Here is a tiny trained network, its code and every weight. The questions are about switching its units off for an input and a class, where a switched-off unit gives its printed mean instead of its output.

import numpy as np


def w(rows, s, z=0):
    codes = np.array(rows[::2]) - 128.0
    scale = np.full(codes.shape[1], s)
    scale[-1] = z or s
    return codes * scale


def f(y):
    return np.maximum(y, 0)


def log_softmax(a):
    a = a - a.max(-1, keepdims=True)
    return a - np.log(np.exp(a).sum(-1, keepdims=True))


def net(x, mask):
    res = np.array(x, float).reshape(1, 5) / 4 @ E
    y = f(res @ A[0][:, :-1].T + A[0][:, -1])
    res = res + np.where(mask, y, B[0][:, -1]) @ B[0][:, :-1]
    return log_softmax(res[-1] @ U[:, :-1].T + U[:, -1])


A, B = {}, {}
E = w([
[115,64,103,95,100,114,115,124,129,96,118,179],'x0',
[114,113,145,126,107,150,109,142,157,131,137,137],'x1',
[117,137,113,82,125,156,98,134,124,152,136,143],'x2',
[142,178,73,248,84,112,104,166,127,124,181,162],'x3',
[89,174,127,93,198,72,110,135,192,55,166,129],'x4',
],0.016)
A[0] = w([
[78,182,105,102,178,56,88,144,162,66,180,147,177],'n0',
[172,139,89,148,88,88,94,121,118,149,203,148,59],'n1',
[121,172,93,103,247,112,139,220,166,10,178,152,166],'n2',
[151,118,54,212,151,136,35,164,143,127,165,125,27],'n3',
[57,143,141,125,132,188,125,116,137,84,104,207,196],'n4',
[182,206,37,218,95,170,131,214,111,91,163,241,94],'n5',
[144,202,108,186,99,119,124,170,119,117,150,162,7],'n6',
[180,53,131,191,59,184,109,139,3,215,38,108,168],'n7',
[126,135,199,61,161,95,120,43,174,170,7,116,2],'n8',
[165,37,247,59,209,214,152,87,116,116,15,74,16],'n9',
[99,72,105,146,125,154,128,158,122,62,173,104,214],'n10',
[154,189,89,179,63,111,90,158,105,111,158,175,93],'n11',
[123,144,151,119,228,75,2,151,170,31,174,105,193],'n12',
[180,73,115,153,14,202,201,123,65,228,83,121,190],'n13',
[132,143,134,112,179,144,175,99,137,149,105,146,57],'n14',
[151,148,40,229,115,113,115,189,93,120,195,191,50],'n15',
],0.0077,0.0023)
B[0] = w([
[202,140,87,166,172,105,85,162,137,104,165,96,196],'n0',
[63,108,170,125,160,110,130,100,99,154,94,164,169],'n1',
[167,140,116,223,153,130,99,160,183,66,145,103,206],'n2',
[86,133,125,103,95,149,143,104,72,195,162,116,181],'n3',
[135,145,183,126,153,98,69,110,131,106,135,175,154],'n4',
[68,71,156,74,94,147,216,56,120,170,93,144,228],'n5',
[123,153,152,76,99,110,129,91,116,170,127,140,180],'n6',
[207,225,15,184,183,95,81,210,180,22,195,74,255],'n7',
[130,67,124,115,76,130,191,123,108,181,82,185,191],'n8',
[2,154,207,59,99,138,201,97,35,195,95,175,227],'n9',
[175,144,149,122,159,132,110,71,120,96,114,85,150],'n10',
[129,133,190,100,54,168,127,21,17,185,94,163,194],'n11',
[219,167,156,185,160,86,98,170,163,70,204,119,206],'n12',
[197,167,108,218,171,72,67,184,178,58,203,112,251],'n13',
[59,146,180,141,112,164,106,171,104,127,121,115,146],'n14',
[119,107,174,85,85,127,191,86,103,162,183,165,214],'n15',
],0.0083,0.02)
U = w([
[169,192,93,154,155,90,1,150,222,118,144,74,251],'0',
[11,107,215,68,72,177,195,24,82,211,43,168,5],'1',
],0.0095,0.0016)

Each question gives the input, the list of numbers given to net, and the class t.
The units are the neurons (one row each of A and B). Each row of codes is followed by its name. A weight is (code - 128) times the scale printed after its matrix; where a second scale follows, it is the last column's (A, B and U).
mask holds one flag per neuron, in row order. A switched-off neuron (its flag False) gives its mean, the last column of its row in B, instead of its output. The means were averaged over made-up inputs and are rounded, as every weight is.
A unit's drop is (log p(t) with every unit on - log p(t) with that unit switched off) / (log p(t) with every unit on - log p(t) with every unit switched off).
The circuit of an input: a set's keep is (log p(t) with only the set's units on - log p(t) with every unit switched off) / (log p(t) with every unit on - log p(t) with every unit switched off). Starting from the 12 units with the biggest drops (on a tie, the unit counted first), units are removed one at a time, each time the one whose removal leaves the highest keep (on an exact tie, the one counted first), for as long as the keep stays at least 0.8.
circuit, biggest first: the units of the circuit, biggest drop first
k most important neurons: the k neurons with the biggest drops, biggest first
drop of u: that unit's drop, to one decimal
input [3,0,8,7,-5], class 1: circuit, biggest first -> n5
input [-6,7,0,-6,-6], class 0: 4 most important neurons -> n7; n13; n5; n11
input [0,-3,6,-5,-7], class 0: 2 most important neurons -> n7; n13
input [7,-7,4,7,6], class 1: 2 most important neurons -> n5; n7
input [-5,7,-2,5,4], class 1: 3 most important neurons -> n7; n13; n5
input [-8,7,-3,-4,3], class 1: 3 most important neurons -> n7; n13; n9
input [-7,6,4,4,3], class 1: 3 most important neurons -> n7; n13; n5
input [-5,8,-2,-4,-5], class 0: 2 most important neurons -> n7; n13
input [6,-1,-7,-5,-8], class 0: drop of n7 -> 0.4
input [-3,6,-8,7,6], class 1: drop of n3 -> 0.1
input [3,5,5,-6,-7], class 0: drop of n7 -> 1.7
